Below is a small trained network, with its code and all its weights. Each question gives an input and a target symbol and asks what happens when units are switched off, that is, made to give their printed mean instead of their output.

import numpy as np


def w(rows, s, z=0):
    codes = np.array(rows[::2]) - 128.0
    scale = np.full(codes.shape[1], s)
    scale[-1] = z or s
    return codes * scale


def f(y):
    return y / 2 * (1 + np.tanh(0.7978845608 * (y + 0.044715 * y**3)))


def softmax(a):
    e = np.exp(a - a.max(-1, keepdims=True))
    return e / e.sum(-1, keepdims=True)


def log_softmax(a):
    a = a - a.max(-1, keepdims=True)
    return a - np.log(np.exp(a).sum(-1, keepdims=True))


def net(x, mask):
    ids = ['αλμξπψω'.index(c) for c in x.split()]
    T = len(ids)
    res = E[ids] + P[:T]
    u = 0
    for l in range(2):
        r = res
        for j in range(2):
            rows = slice(4 * j, 4 * j + 4)
            q, k, v = (r @ M[l][rows].T for M in (Q, K, V))
            z = softmax(np.where(np.tri(T) > 0, q @ k.T / 4**0.5, -1e9)) @ v
            o = O[l][rows]
            res = res + np.where(mask[u + j], z, o[:, -1]) @ o[:, :-1]
        u += 2
        y = f(res @ A[l][:, :-1].T + A[l][:, -1])
        res = res + np.where(mask[u : u + 16], y, B[l][:, -1]) @ B[l][:, :-1]
        u += 16
    return log_softmax(res[-1] @ U[:, :-1].T + U[:, -1])


Q, K, V, O, A, B = {}, {}, {}, {}, {}, {}
E = w([
[137,163,188,116,183,110,147,89],'α',
[169,179,91,61,143,69,149,133],'λ',
[155,125,145,131,144,87,3,128],'μ',
[78,68,113,72,74,167,136,60],'ξ',
[106,174,113,83,145,133,80,140],'π',
[145,131,120,144,59,194,214,178],'ψ',
[147,45,93,182,130,111,178,173],'ω',
],0.018)
P = w([
[173,184,131,198,123,134,71,2],'0',
[208,162,89,176,141,152,72,68],'1',
[207,122,86,158,165,165,66,95],'2',
[199,102,100,157,174,162,109,103],'3',
[179,104,121,130,179,146,143,110],'4',
[164,92,137,115,190,140,158,120],'5',
[180,112,131,119,141,135,152,131],'6',
[172,110,133,110,144,140,159,143],'7',
[188,114,139,117,111,140,153,139],'8',
[219,116,120,111,75,141,91,165],'9',
[183,122,133,110,106,149,156,187],'10',
[181,125,131,107,103,152,162,194],'11',
[195,122,125,103,89,145,137,206],'12',
[148,90,97,111,165,158,180,202],'13',
],0.0081)
Q[0] = w([
[150,175,101,50,123,102,168,145],'0.h0',
[135,114,172,194,150,255,69,129],'0.h0',
[42,122,147,142,71,175,160,134],'0.h0',
[109,68,77,108,138,147,113,128],'0.h0',
[94,168,83,60,125,160,128,78],'0.h1',
[193,106,109,114,192,120,127,52],'0.h1',
[234,101,100,86,202,101,203,133],'0.h1',
[185,131,50,79,138,115,180,179],'0.h1',
],0.0086)
K[0] = w([
[104,123,182,136,85,104,94,212],'0.h0',
[178,131,88,133,36,148,175,18],'0.h0',
[218,214,177,134,127,169,150,79],'0.h0',
[180,27,110,96,146,120,137,105],'0.h0',
[121,48,107,80,67,144,169,38],'0.h1',
[80,81,71,136,170,126,126,200],'0.h1',
[115,96,144,50,73,88,215,253],'0.h1',
[163,80,192,59,77,140,117,195],'0.h1',
],0.0065)
V[0] = w([
[120,74,117,173,182,116,182,129],'0.h0',
[49,110,184,146,174,240,84,84],'0.h0',
[142,54,139,39,123,158,141,110],'0.h0',
[196,149,164,162,132,216,130,127],'0.h0',
[112,89,175,116,91,165,118,94],'0.h1',
[130,32,116,99,77,141,178,149],'0.h1',
[144,82,200,104,138,152,63,82],'0.h1',
[122,102,81,255,184,153,173,144],'0.h1',
],0.007)
O[0] = w([
[194,166,118,115,64,187,156,154,213],'0.h0',
[94,98,147,155,133,127,95,134,34],'0.h0',
[96,115,175,78,126,103,214,181,153],'0.h0',
[170,174,104,141,135,114,136,140,164],'0.h0',
[119,83,133,131,92,143,165,127,97],'0.h1',
[175,108,128,80,64,149,100,171,242],'0.h1',
[139,165,148,89,59,138,152,162,75],'0.h1',
[142,134,147,134,138,153,2,147,253],'0.h1',
],0.0092,0.0051)
A[0] = w([
[106,102,131,93,158,50,135,105,86],'0.n0',
[125,143,182,181,145,122,66,180,207],'0.n1',
[51,60,131,166,77,125,190,162,214],'0.n2',
[113,192,51,88,151,181,99,90,180],'0.n3',
[126,125,194,156,117,97,42,132,251],'0.n4',
[135,138,197,144,144,149,142,155,122],'0.n5',
[143,97,95,161,151,202,245,131,196],'0.n6',
[166,139,189,169,198,132,125,62,165],'0.n7',
[166,95,151,86,64,168,114,131,109],'0.n8',
[111,159,202,154,105,133,134,78,117],'0.n9',
[120,106,166,228,157,89,129,111,85],'0.n10',
[118,114,214,171,132,178,107,81,117],'0.n11',
[185,154,103,69,162,145,84,80,101],'0.n12',
[165,17,121,175,143,155,171,193,253],'0.n13',
[59,124,94,131,112,171,91,20,71],'0.n14',
[2,147,91,109,160,166,133,101,112],'0.n15',
],0.0082,0.0043)
B[0] = w([
[89,217,137,207,143,105,79,126,123],'0.n0',
[166,104,116,83,110,77,198,162,163],'0.n1',
[226,106,31,68,145,153,86,40,158],'0.n2',
[193,173,227,201,124,144,165,153,162],'0.n3',
[118,145,189,29,125,99,208,200,160],'0.n4',
[137,89,94,163,94,178,220,148,127],'0.n5',
[165,210,111,119,29,94,88,52,186],'0.n6',
[159,128,109,133,53,96,184,212,138],'0.n7',
[49,193,36,80,190,130,171,118,193],'0.n8',
[129,51,126,165,132,172,221,163,122],'0.n9',
[120,93,143,129,85,149,43,239,126],'0.n10',
[76,43,155,170,104,74,211,200,125],'0.n11',
[121,85,211,167,110,135,232,59,177],'0.n12',
[204,192,105,130,16,113,124,162,255],'0.n13',
[166,2,93,192,203,167,209,100,132],'0.n14',
[162,206,137,231,155,115,52,109,127],'0.n15',
],0.0057,0.012)
Q[1] = w([
[136,207,112,172,214,113,40,158],'1.h0',
[224,112,154,60,187,116,177,215],'1.h0',
[109,8,118,159,116,141,131,196],'1.h0',
[215,235,142,92,113,170,225,156],'1.h0',
[92,71,83,103,184,141,119,113],'1.h1',
[2,171,99,217,188,148,37,121],'1.h1',
[156,202,33,130,100,136,44,214],'1.h1',
[74,124,77,175,60,172,119,73],'1.h1',
],0.0061)
K[1] = w([
[106,115,170,109,135,188,105,126],'1.h0',
[151,165,46,62,146,143,95,130],'1.h0',
[47,173,174,116,213,176,152,191],'1.h0',
[101,83,86,2,36,114,68,129],'1.h0',
[167,170,109,152,141,77,169,153],'1.h1',
[131,202,177,150,148,138,111,210],'1.h1',
[118,105,131,167,102,162,138,78],'1.h1',
[138,114,131,184,158,125,99,164],'1.h1',
],0.0082)
V[1] = w([
[95,194,120,125,133,189,76,134],'1.h0',
[194,125,104,230,190,225,181,128],'1.h0',
[170,76,109,185,194,32,108,195],'1.h0',
[122,130,170,68,113,142,207,186],'1.h0',
[84,134,113,1,165,187,124,120],'1.h1',
[134,125,144,157,47,158,63,133],'1.h1',
[188,119,182,115,175,231,155,141],'1.h1',
[174,172,143,197,120,141,113,183],'1.h1',
],0.0067)
O[1] = w([
[94,153,147,132,104,79,74,67,55],'1.h0',
[94,160,137,254,42,149,129,147,197],'1.h0',
[247,139,181,163,190,147,71,234,1],'1.h0',
[113,69,78,87,196,70,205,111,174],'1.h0',
[93,197,167,163,138,119,157,218,206],'1.h1',
[127,145,151,127,139,191,114,116,210],'1.h1',
[92,95,150,213,60,56,127,128,191],'1.h1',
[107,65,149,137,50,130,66,29,47],'1.h1',
],0.0071,0.0038)
A[1] = w([
[114,140,182,116,185,185,174,152,88],'1.n0',
[155,107,177,158,143,106,3,158,16],'1.n1',
[104,91,174,193,221,23,46,113,219],'1.n2',
[140,162,79,137,62,136,101,102,75],'1.n3',
[160,190,168,218,161,136,90,203,93],'1.n4',
[58,93,173,148,99,185,131,64,31],'1.n5',
[137,78,97,134,189,139,130,78,42],'1.n6',
[190,159,72,79,110,101,85,88,66],'1.n7',
[101,40,133,124,120,166,81,8,143],'1.n8',
[193,133,223,170,112,171,137,165,142],'1.n9',
[166,138,216,147,178,195,60,57,115],'1.n10',
[88,148,114,165,64,197,139,135,1],'1.n11',
[112,133,175,113,160,33,64,166,48],'1.n12',
[96,1,146,81,134,182,37,111,180],'1.n13',
[171,94,243,182,71,150,75,118,245],'1.n14',
[44,144,189,123,134,126,145,108,101],'1.n15',
],0.0084,0.0038)
B[1] = w([
[141,103,137,176,96,191,152,153,153],'1.n0',
[130,109,162,109,55,167,178,125,154],'1.n1',
[103,124,35,95,132,82,76,238,138],'1.n2',
[150,94,210,128,183,118,140,114,251],'1.n3',
[3,107,3,131,121,87,114,34,184],'1.n4',
[82,178,65,92,128,5,178,135,132],'1.n5',
[96,109,176,2,90,97,221,109,125],'1.n6',
[66,106,158,176,185,150,137,139,253],'1.n7',
[82,105,134,60,44,38,172,121,165],'1.n8',
[34,125,75,215,162,42,88,141,228],'1.n9',
[213,89,138,166,49,154,130,253,157],'1.n10',
[150,42,173,97,154,81,91,143,160],'1.n11',
[173,171,229,156,231,61,116,126,130],'1.n12',
[117,183,114,183,126,34,242,84,146],'1.n13',
[180,194,94,74,160,163,139,188,244],'1.n14',
[26,141,141,216,143,188,64,108,134],'1.n15',
],0.0068,0.011)
U = w([
[163,253,87,178,142,95,189,42,46],'α',
[91,201,59,70,117,116,93,153,185],'λ',
[221,139,153,72,63,219,197,225,201],'μ',
[105,148,121,92,18,74,190,103,93],'ξ',
[95,94,141,174,105,143,223,161,2],'π',
[73,188,109,116,107,163,130,115,189],'ψ',
[134,142,141,82,181,47,143,154,65],'ω',
],0.0055,0.0044)

Each question gives the input, a string of symbols that net reads in full, and the target symbol t.
The units are the heads (4 rows each of Q, K, V and O) and the neurons (one row each of A and B). Each row of codes is followed by its name. A weight is (code - 128) times the scale printed after its matrix; where a second scale follows, it is the last column's (O, A, B and U).
mask holds one flag per unit, layer by layer, with each layer's heads first. A switched-off unit (its flag False) gives its mean, the last column of its rows in O or B, instead of its output. The means were averaged over made-up inputs and are rounded, as every weight is.
A unit's drop is (log p(t) with every unit on - log p(t) with that unit switched off) / (log p(t) with every unit on - log p(t) with every unit switched off).
The circuit of an input: a set's keep is (log p(t) with only the set's units on - log p(t) with every unit switched off) / (log p(t) with every unit on - log p(t) with every unit switched off). Starting from the 12 units with the biggest drops (on a tie, the unit counted first), units are removed one at a time, each time the one whose removal leaves the highest keep (on an exact tie, the one counted first), for as long as the keep stays at least 0.8.
circuit, biggest first: the units of the circuit, biggest drop first
most important unit: the unit with the biggest drop
k most important neurons: the k neurons with the biggest drops, biggest first
k most important neurons of layer l: the k neurons of layer l with the biggest drops, biggest first
which heads matter: for each layer, one digit per head in row order, 1 if its drop is at least 0.15 and else 0, layers parted by /
input λ α ω λ, target μ: 2 most important neurons of layer 0	0.n3; 0.n8
input ω ω λ π π ω λ ω ξ π ω λ λ ω, target α: 2 most important neurons	0.n13; 0.n6
input ψ ξ ψ α, target π: most important unit	0.n13
input ω π ψ π, target ξ: which heads matter	00 / 11
input ξ ω ω ω ξ, target μ: which heads matter	01 / 01
input ω ω π λ ω ω μ ψ μ, target ξ: circuit, biggest first	1.h1; 1.n8
input π ω π, target μ: 2 most important neurons of layer 0	0.n8; 0.n3
input λ λ μ, target ω: circuit, biggest first	0.n4; 1.n12; 1.h0
input α μ ψ ω α α, target μ: circuit, biggest first	1.h0; 1.n10
input ω ψ ω ω λ ω λ λ ψ μ π ψ, target ξ: 3 most important neurons	0.n6; 0.n2; 1.n8
input ω ω λ α λ ω π, target μ: 3 most important neurons of layer 0	0.n3; 0.n8; 0.n7
input λ λ ω ψ μ ω λ, target μ: 2 most important neurons	1.n10; 0.n3
input λ λ λ π μ λ λ, target ω: which heads matter	10 / 11
input ω λ μ λ ω ω ω λ ξ ξ ψ, target ξ: circuit, biggest first	1.h0
input μ λ λ π α, target λ: 4 most important neurons of layer 0	0.n13; 0.n14; 0.n10; 0.n0
input ξ ω α, target π: which heads matter	01 / 01
input μ ω ω ω ω ξ, target ξ: circuit, biggest first	1.h1; 0.n13; 1.n8
input ω λ λ ω π π π λ ω λ λ λ ξ ω, target α: 2 most important neurons	0.n6; 0.n13
input ω ψ ω μ, target μ: 2 most important neurons	1.n14; 1.n10
input λ ω α λ π λ ω μ, target μ: 2 most important neurons	0.n3; 0.n8
input ω λ ψ μ λ ψ λ, target ξ: which heads matter	00 / 11
input μ μ α ω ψ ψ π π, target ξ: which heads matter	01 / 11
input ω μ ω ξ λ ω ω ω ω, target λ: which heads matter	01 / 01
input λ ψ μ λ, target ξ: 2 most important neurons of layer 0	0.n6; 0.n12
input ω λ ω π ω ω ω ω ω α, target μ: which heads matter	01 / 11
input ψ ψ ξ μ, target ω: most important unit	0.h0
input ω λ ω ω ξ, target ξ: 3 most important neurons	0.n8; 0.n1; 1.n8
input α ω λ ω λ λ λ, target α: which heads matter	11 / 10
input ξ ω π α α ω μ ω ω, target λ: 2 most important neurons	0.n14; 1.n4
